Below are the code and all the weights of a small trained network. Each question names an input and a class and asks about switching units off, where a switched-off unit gives its printed mean instead of its output.

import numpy as np


def w(rows, s, z=0):
    codes = np.array(rows[::2]) - 128.0
    scale = np.full(codes.shape[1], s)
    scale[-1] = z or s
    return codes * scale


def f(y):
    return y / 2 * (1 + np.tanh(0.7978845608 * (y + 0.044715 * y**3)))


def log_softmax(a):
    a = a - a.max(-1, keepdims=True)
    return a - np.log(np.exp(a).sum(-1, keepdims=True))


def net(x, mask):
    res = np.array(x, float).reshape(1, 8) / 4 @ E
    y = f(res @ A[0][:, :-1].T + A[0][:, -1])
    res = res + np.where(mask, y, B[0][:, -1]) @ B[0][:, :-1]
    return log_softmax(res[-1] @ U[:, :-1].T + U[:, -1])


A, B = {}, {}
E = w([
[78,80,167,208,132,51,161,199,102,163,86,91],'x0',
[197,184,164,154,108,93,171,153,48,85,198,150],'x1',
[135,156,176,147,111,222,187,128,93,118,2,158],'x2',
[181,149,42,183,206,142,88,180,102,151,94,151],'x3',
[2,130,109,89,162,146,118,189,69,38,147,163],'x4',
[133,158,53,132,108,123,204,155,201,55,108,42],'x5',
[115,139,114,128,125,109,139,106,127,133,120,151],'x6',
[100,161,135,95,231,135,173,72,70,181,146,38],'x7',
],0.0061)
A[0] = w([
[60,119,84,108,153,126,125,164,83,67,161,151,96],'neuron 0',
[138,134,64,131,116,154,184,131,170,72,136,82,3],'neuron 1',
[164,72,132,169,52,129,77,183,179,89,129,155,95],'neuron 2',
[90,104,165,186,142,39,171,170,121,176,83,77,55],'neuron 3',
[146,197,16,200,223,121,100,179,123,139,97,146,153],'neuron 4',
[45,121,79,94,133,113,112,166,77,82,166,147,90],'neuron 5',
[155,133,71,136,104,125,194,132,170,106,122,78,103],'neuron 6',
[160,132,100,165,89,130,64,219,154,93,94,175,166],'neuron 7',
[141,114,109,155,74,92,103,149,185,68,126,210,173],'neuron 8',
[204,109,130,173,81,114,152,79,154,200,134,107,28],'neuron 9',
[135,73,114,147,32,120,99,164,177,97,131,191,33],'neuron 10',
[131,70,105,136,143,100,91,142,146,142,234,105,41],'neuron 11',
[183,199,149,156,86,98,163,170,53,92,174,127,147],'neuron 12',
[118,86,153,163,59,121,105,156,203,84,144,197,82],'neuron 13',
[159,151,187,153,101,250,181,111,77,121,42,172,82],'neuron 14',
[96,149,130,105,238,132,172,94,106,142,163,75,133],'neuron 15',
[148,193,70,60,113,218,66,57,154,87,144,139,250],'neuron 16',
[129,173,59,126,102,87,192,127,156,72,94,84,97],'neuron 17',
[122,139,105,103,141,32,56,131,141,160,190,134,50],'neuron 18',
[51,154,143,122,166,152,140,151,103,64,118,173,59],'neuron 19',
[157,206,93,59,144,228,97,31,161,106,170,148,53],'neuron 20',
[71,47,153,203,132,67,156,172,116,155,94,78,102],'neuron 21',
[61,41,111,102,122,167,51,121,201,173,46,76,112],'neuron 22',
[131,92,97,139,149,48,79,96,142,112,194,115,61],'neuron 23',
[118,110,213,104,129,123,60,120,84,197,152,186,64],'neuron 24',
[51,142,72,110,139,117,113,136,76,70,124,155,158],'neuron 25',
[149,152,76,112,106,92,186,144,163,70,102,61,90],'neuron 26',
[105,151,131,107,210,125,156,89,105,161,170,27,57],'neuron 27',
[132,87,191,137,137,120,86,68,63,177,113,219,79],'neuron 28',
[121,93,176,129,141,134,68,109,74,190,136,204,149],'neuron 29',
[129,145,86,134,112,137,200,160,169,66,115,70,94],'neuron 30',
[110,181,76,144,121,107,224,151,189,94,107,101,77],'neuron 31',
[199,190,166,151,118,96,164,155,60,86,186,144,93],'neuron 32',
[27,70,253,44,25,108,198,63,166,107,150,97,114],'neuron 33',
[105,155,157,101,196,161,190,100,85,181,130,77,88],'neuron 34',
[67,128,130,99,161,150,123,162,90,63,123,146,38],'neuron 35',
[125,104,75,126,123,52,98,117,135,153,208,127,41],'neuron 36',
[66,56,104,114,175,187,77,115,207,165,66,117,156],'neuron 37',
[190,198,176,152,117,86,176,158,59,89,184,160,108],'neuron 38',
[105,170,124,104,187,110,169,71,95,181,147,56,88],'neuron 39',
[47,146,120,123,144,158,107,181,104,80,168,135,22],'neuron 40',
[208,132,122,162,90,88,139,82,150,208,111,119,25],'neuron 41',
[110,161,157,164,104,205,198,137,95,153,12,172,54],'neuron 42',
[129,90,84,116,120,76,76,133,135,134,205,97,23],'neuron 43',
[84,92,172,197,140,53,169,177,120,159,80,117,77],'neuron 44',
[168,122,25,187,220,152,70,179,90,176,70,174,113],'neuron 45',
[200,137,102,157,94,112,148,63,157,202,127,118,140],'neuron 46',
[216,143,137,160,119,85,121,79,161,177,112,93,158],'neuron 47',
],0.0058,0.0024)
B[0] = w([
[140,118,200,94,120,174,147,171,163,164,97,144,188],'neuron 0',
[114,109,119,142,175,158,69,139,157,106,144,151,153],'neuron 1',
[77,178,129,135,109,154,114,107,91,166,113,178,187],'neuron 2',
[187,108,148,109,155,98,89,144,80,78,108,196,181],'neuron 3',
[190,121,171,180,95,131,169,86,141,127,186,110,223],'neuron 4',
[139,113,196,100,120,173,134,169,170,161,93,127,190],'neuron 5',
[93,113,149,131,182,174,94,132,148,131,141,119,170],'neuron 6',
[108,154,138,154,101,133,149,104,93,147,143,148,210],'neuron 7',
[99,157,131,139,99,138,113,105,78,152,112,171,203],'neuron 8',
[130,120,192,90,142,171,135,185,177,160,97,158,176],'neuron 9',
[94,172,102,165,123,151,132,130,82,157,105,186,178],'neuron 10',
[137,177,81,119,86,90,130,156,148,76,69,68,161],'neuron 11',
[84,80,78,81,148,96,150,86,132,163,136,126,200],'neuron 12',
[114,170,107,164,96,150,129,114,91,165,118,168,181],'neuron 13',
[113,178,60,111,76,86,125,155,159,51,74,27,236],'neuron 14',
[106,180,136,160,89,152,123,136,95,179,108,181,200],'neuron 15',
[172,89,167,107,133,59,110,121,62,96,129,150,255],'neuron 16',
[66,109,129,159,176,165,66,109,153,115,170,113,181],'neuron 17',
[126,158,77,130,101,112,125,148,156,71,89,50,171],'neuron 18',
[161,122,164,85,123,162,139,171,168,138,107,114,177],'neuron 19',
[193,90,147,102,157,66,76,142,63,61,122,187,217],'neuron 20',
[184,92,139,109,153,79,107,155,68,68,134,173,194],'neuron 21',
[101,90,58,86,150,76,191,94,118,169,140,133,214],'neuron 22',
[135,178,98,115,86,114,135,158,143,84,79,71,164],'neuron 23',
[80,114,96,168,192,181,77,114,191,93,169,106,186],'neuron 24',
[143,104,204,92,105,163,142,165,162,173,105,118,195],'neuron 25',
[82,118,119,149,170,166,83,135,132,125,164,119,179],'neuron 26',
[91,198,97,152,106,160,118,120,78,158,101,197,191],'neuron 27',
[73,123,114,159,193,170,73,126,178,91,158,103,193],'neuron 28',
[65,117,96,159,191,170,79,99,178,96,180,84,198],'neuron 29',
[76,105,121,148,168,151,78,114,150,117,164,115,184],'neuron 30',
[85,103,115,145,162,148,75,114,145,111,161,121,182],'neuron 31',
[86,82,66,76,162,81,188,86,153,177,124,131,192],'neuron 32',
[254,149,136,215,103,140,195,98,152,117,207,113,252],'neuron 33',
[102,190,103,174,100,152,121,133,101,139,96,168,185],'neuron 34',
[157,125,160,107,123,142,145,183,178,156,110,133,167],'neuron 35',
[140,177,93,112,83,100,136,161,153,90,82,70,163],'neuron 36',
[96,87,74,100,131,70,191,83,125,165,134,130,212],'neuron 37',
[84,78,65,88,159,85,167,94,148,179,134,134,202],'neuron 38',
[98,184,126,162,118,146,123,130,87,157,107,181,188],'neuron 39',
[155,127,169,103,131,170,141,185,168,164,108,147,166],'neuron 40',
[131,112,187,92,135,175,128,187,181,161,94,143,177],'neuron 41',
[130,172,64,108,80,96,116,150,155,63,83,49,221],'neuron 42',
[141,182,85,129,97,120,125,160,144,84,67,84,156],'neuron 43',
[197,99,148,102,167,76,67,151,91,66,111,172,182],'neuron 44',
[203,128,151,174,93,135,180,101,146,131,197,87,217],'neuron 45',
[139,110,196,85,115,165,117,171,147,156,94,135,199],'neuron 46',
[117,106,205,84,110,174,135,178,155,164,93,135,202],'neuron 47',
],0.008,0.0051)
U = w([
[129,224,53,104,64,107,126,164,172,41,29,23,100],'0',
[144,98,234,56,118,207,145,201,208,206,79,158,106],'1',
[55,97,104,189,214,198,12,106,179,98,208,115,107],'2',
[85,245,104,190,80,161,128,109,26,198,96,227,107],'3',
[213,58,155,85,154,50,62,137,25,37,125,208,106],'4',
[81,38,31,52,143,67,254,71,140,213,144,128,110],'5',
[242,147,158,240,79,149,241,87,157,124,247,92,111],'6',
[115,123,150,127,93,126,127,119,100,135,135,98,253],'7',
],0.0085,0.018)

Each question gives the input, the list of numbers given to net, and the class t.
The units are the neurons (one row each of A and B). Each row of codes is followed by its name. A weight is (code - 128) times the scale printed after its matrix; where a second scale follows, it is the last column's (A, B and U).
mask holds one flag per neuron, in row order. A switched-off neuron (its flag False) gives its mean, the last column of its row in B, instead of its output. The means were averaged over made-up inputs and are rounded, as every weight is.
A unit's drop is (log p(t) with every unit on - log p(t) with that unit switched off) / (log p(t) with every unit on - log p(t) with every unit switched off).
The circuit of an input: a set's keep is (log p(t) with only the set's units on - log p(t) with every unit switched off) / (log p(t) with every unit on - log p(t) with every unit switched off). Starting from the 12 units with the biggest drops (on a tie, the unit counted first), units are removed one at a time, each time the one whose removal leaves the highest keep (on an exact tie, the one counted first), for as long as the keep stays at least 0.8.
circuit, biggest first: the units of the circuit, biggest drop first
unit that matters most: the unit with the biggest drop
top k neurons: the k neurons with the biggest drops, biggest first
drop when u is switched off: that unit's drop, to one decimal
input [-8,0,-4,6,-8,-1,8,5], class 1: unit that matters most => neuron 47
input [3,-5,-2,6,2,-5,0,-2], class 6: circuit, biggest first => neuron 45; neuron 4
input [5,3,6,-1,-8,8,0,1], class 1: circuit, biggest first => neuron 47; neuron 9
input [-6,7,2,-8,5,-1,1,7], class 6: top 2 neurons => neuron 33; neuron 8
input [-3,-6,6,-5,-5,-8,8,-8], class 2: circuit, biggest first => neuron 28; neuron 29
input [8,5,-4,-6,4,7,5,8], class 3: top 4 neurons => neuron 27; neuron 15; neuron 39; neuron 34
input [2,0,5,-4,-2,-5,-1,2], class 0: circuit, biggest first => neuron 14; neuron 42
input [-8,-6,1,7,4,0,-3,-5], class 4: top 2 neurons => neuron 16; neuron 20
input [7,-3,0,2,0,0,-7,-5], class 4: circuit, biggest first => neuron 21; neuron 44
input [0,8,7,-1,1,-1,4,-5], class 5: top 3 neurons => neuron 38; neuron 32; neuron 12
input [-7,-5,6,6,1,3,6,3], class 4: top 2 neurons => neuron 20; neuron 16
input [-2,0,-5,8,2,-7,-8,-2], class 6: top 2 neurons => neuron 45; neuron 4
input [0,8,-7,3,-3,1,-2,-1], class 5: top 4 neurons => neuron 32; neuron 38; neuron 12; neuron 14
input [3,1,-3,0,8,-8,2,-8], class 1: top 3 neurons => neuron 5; neuron 0; neuron 25
input [-8,7,4,7,4,-8,1,0], class 2: circuit, biggest first => neuron 29
input [6,4,-6,-4,6,3,3,7], class 3: circuit, biggest first => neuron 27; neuron 15
input [1,-7,-8,-1,8,4,3,-6], class 0: top 2 neurons => neuron 43; neuron 11
input [-1,-1,-8,8,-8,2,-3,-6], class 0: top 2 neurons => neuron 11; neuron 18
input [8,-3,-2,1,5,-6,3,6], class 4: top 2 neurons => neuron 21; neuron 44
input [1,4,3,-7,-5,-4,-5,-3], class 6: circuit, biggest first => neuron 33
input [-4,1,7,-6,-3,-1,-3,8], class 3: top 4 neurons => neuron 34; neuron 39; neuron 27; neuron 15
input [7,-8,7,-6,0,-7,2,2], class 5: top 3 neurons => neuron 22; neuron 37; neuron 20
input [4,-8,-6,0,-7,3,-2,-7], class 5: top 2 neurons => neuron 22; neuron 37
input [-8,2,7,-5,3,2,3,6], class 4: drop when neuron 18 is switched off => 0.1
input [-5,4,-7,-7,2,-6,3,-6], class 0: drop when neuron 11 is switched off => 0.2
input [5,0,-1,-7,2,-7,3,-5], class 2: drop when neuron 28 is switched off => 0.3
input [-2,0,5,-2,6,0,-2,8], class 3: drop when neuron 29 is switched off => 0.0
